Below are the code and all the weights of a small trained network. Each question names an input and a class and asks about switching units off, where a switched-off unit gives its printed mean instead of its output.

import numpy as np


def w(rows, s, z=0):
    codes = np.array(rows[::2]) - 128.0
    scale = np.full(codes.shape[1], s)
    scale[-1] = z or s
    return codes * scale


def norm(h):
    return h / np.sqrt((h * h).mean(-1, keepdims=True) + 1e-5)


def f(y):
    return np.maximum(y, 0)


def log_softmax(a):
    a = a - a.max(-1, keepdims=True)
    return a - np.log(np.exp(a).sum(-1, keepdims=True))


def net(x, mask):
    res = np.array(x, float).reshape(1, 2) / 4 @ E
    u = 0
    for l in range(2):
        y = f(norm(res) @ A[l][:, :-1].T + A[l][:, -1])
        res = res + np.where(mask[u : u + 11], y, B[l][:, -1]) @ B[l][:, :-1]
        u += 11
    return log_softmax(norm(res)[-1] @ U[:, :-1].T + U[:, -1])


A, B = {}, {}
E = w([
[148,125,255,114],'x0',
[97,166,156,153],'x1',
],0.0056)
A[0] = w([
[128,157,165,189,31],'0.n0',
[205,70,120,86,189],'0.n1',
[186,31,160,54,104],'0.n2',
[65,195,135,166,253],'0.n3',
[123,60,254,75,125],'0.n4',
[43,179,154,111,57],'0.n5',
[205,31,112,172,180],'0.n6',
[206,4,135,112,45],'0.n7',
[192,112,41,174,7],'0.n8',
[189,49,76,46,133],'0.n9',
[203,41,116,101,176],'0.n10',
],0.0082,0.0046)
B[0] = w([
[190,255,226,50,143],'0.n0',
[113,29,111,135,203],'0.n1',
[145,182,192,188,195],'0.n2',
[168,113,119,197,231],'0.n3',
[65,125,187,73,253],'0.n4',
[61,35,173,76,154],'0.n5',
[40,53,151,64,194],'0.n6',
[133,142,201,116,173],'0.n7',
[105,135,56,28,169],'0.n8',
[195,201,112,171,205],'0.n9',
[136,71,136,87,204],'0.n10',
],0.008,0.007)
A[1] = w([
[178,79,106,83,59],'1.n0',
[178,176,110,228,74],'1.n1',
[204,174,109,238,81],'1.n2',
[144,196,129,104,174],'1.n3',
[164,216,99,161,52],'1.n4',
[140,91,150,136,2],'1.n5',
[184,77,102,128,17],'1.n6',
[148,251,131,86,191],'1.n7',
[115,97,84,118,125],'1.n8',
[109,64,141,88,218],'1.n9',
[159,197,134,119,201],'1.n10',
],0.013,0.004)
B[1] = w([
[77,193,56,160,169],'1.n0',
[179,110,27,222,169],'1.n1',
[205,106,22,196,175],'1.n2',
[230,211,190,184,137],'1.n3',
[215,201,155,254,142],'1.n4',
[91,168,156,96,138],'1.n5',
[45,144,41,99,151],'1.n6',
[249,222,162,241,144],'1.n7',
[80,18,204,72,182],'1.n8',
[124,142,44,140,255],'1.n9',
[226,234,114,209,141],'1.n10',
],0.0085,0.0078)
U = w([
[22,36,49,25,255],'0',
[15,34,220,10,219],'1',
[229,150,39,249,253],'2',
[189,234,243,191,255],'3',
[184,180,115,71,1],'4',
[172,175,118,83,1],'5',
[172,181,116,80,1],'6',
[180,182,115,65,1],'7',
],0.011,0.0072)

Each question gives the input, the list of numbers given to net, and the class t.
The units are the neurons (one row each of A and B). Each row of codes is followed by its name. A weight is (code - 128) times the scale printed after its matrix; where a second scale follows, it is the last column's (A, B and U).
mask holds one flag per neuron, layer by layer. A switched-off neuron (its flag False) gives its mean, the last column of its row in B, instead of its output. The means were averaged over made-up inputs and are rounded, as every weight is.
A unit's drop is (log p(t) with every unit on - log p(t) with that unit switched off) / (log p(t) with every unit on - log p(t) with every unit switched off).
unit that matters most: the unit with the biggest drop
k most important neurons: the k neurons with the biggest drops, biggest first
k most important neurons of layer l: the k neurons of layer l with the biggest drops, biggest first
drop when u is switched off: that unit's drop, to one decimal
input [1,-2], class 1: unit that matters most => 0.n1
input [2,2], class 3: 3 most important neurons of layer 0 => 0.n1, 0.n6, 0.n0
input [2,1], class 3: 3 most important neurons => 0.n1, 0.n6, 0.n10
input [2,-6], class 1: 3 most important neurons => 0.n1, 0.n6, 0.n2
input [1,8], class 3: 4 most important neurons of layer 0 => 0.n5, 0.n9, 0.n6, 0.n0
input [1,7], class 3: 4 most important neurons of layer 0 => 0.n6, 0.n5, 0.n9, 0.n0
input [2,-7], class 1: 4 most important neurons of layer 0 => 0.n1, 0.n6, 0.n2, 0.n7
input [2,3], class 3: 4 most important neurons => 0.n1, 0.n6, 0.n0, 0.n10
input [-2,-1], class 0: drop when 1.n8 is switched off => 0.1
input [1,2], class 3: drop when 0.n1 is switched off => 1.5
input [2,0], class 1: drop when 0.n9 is switched off => 1.2
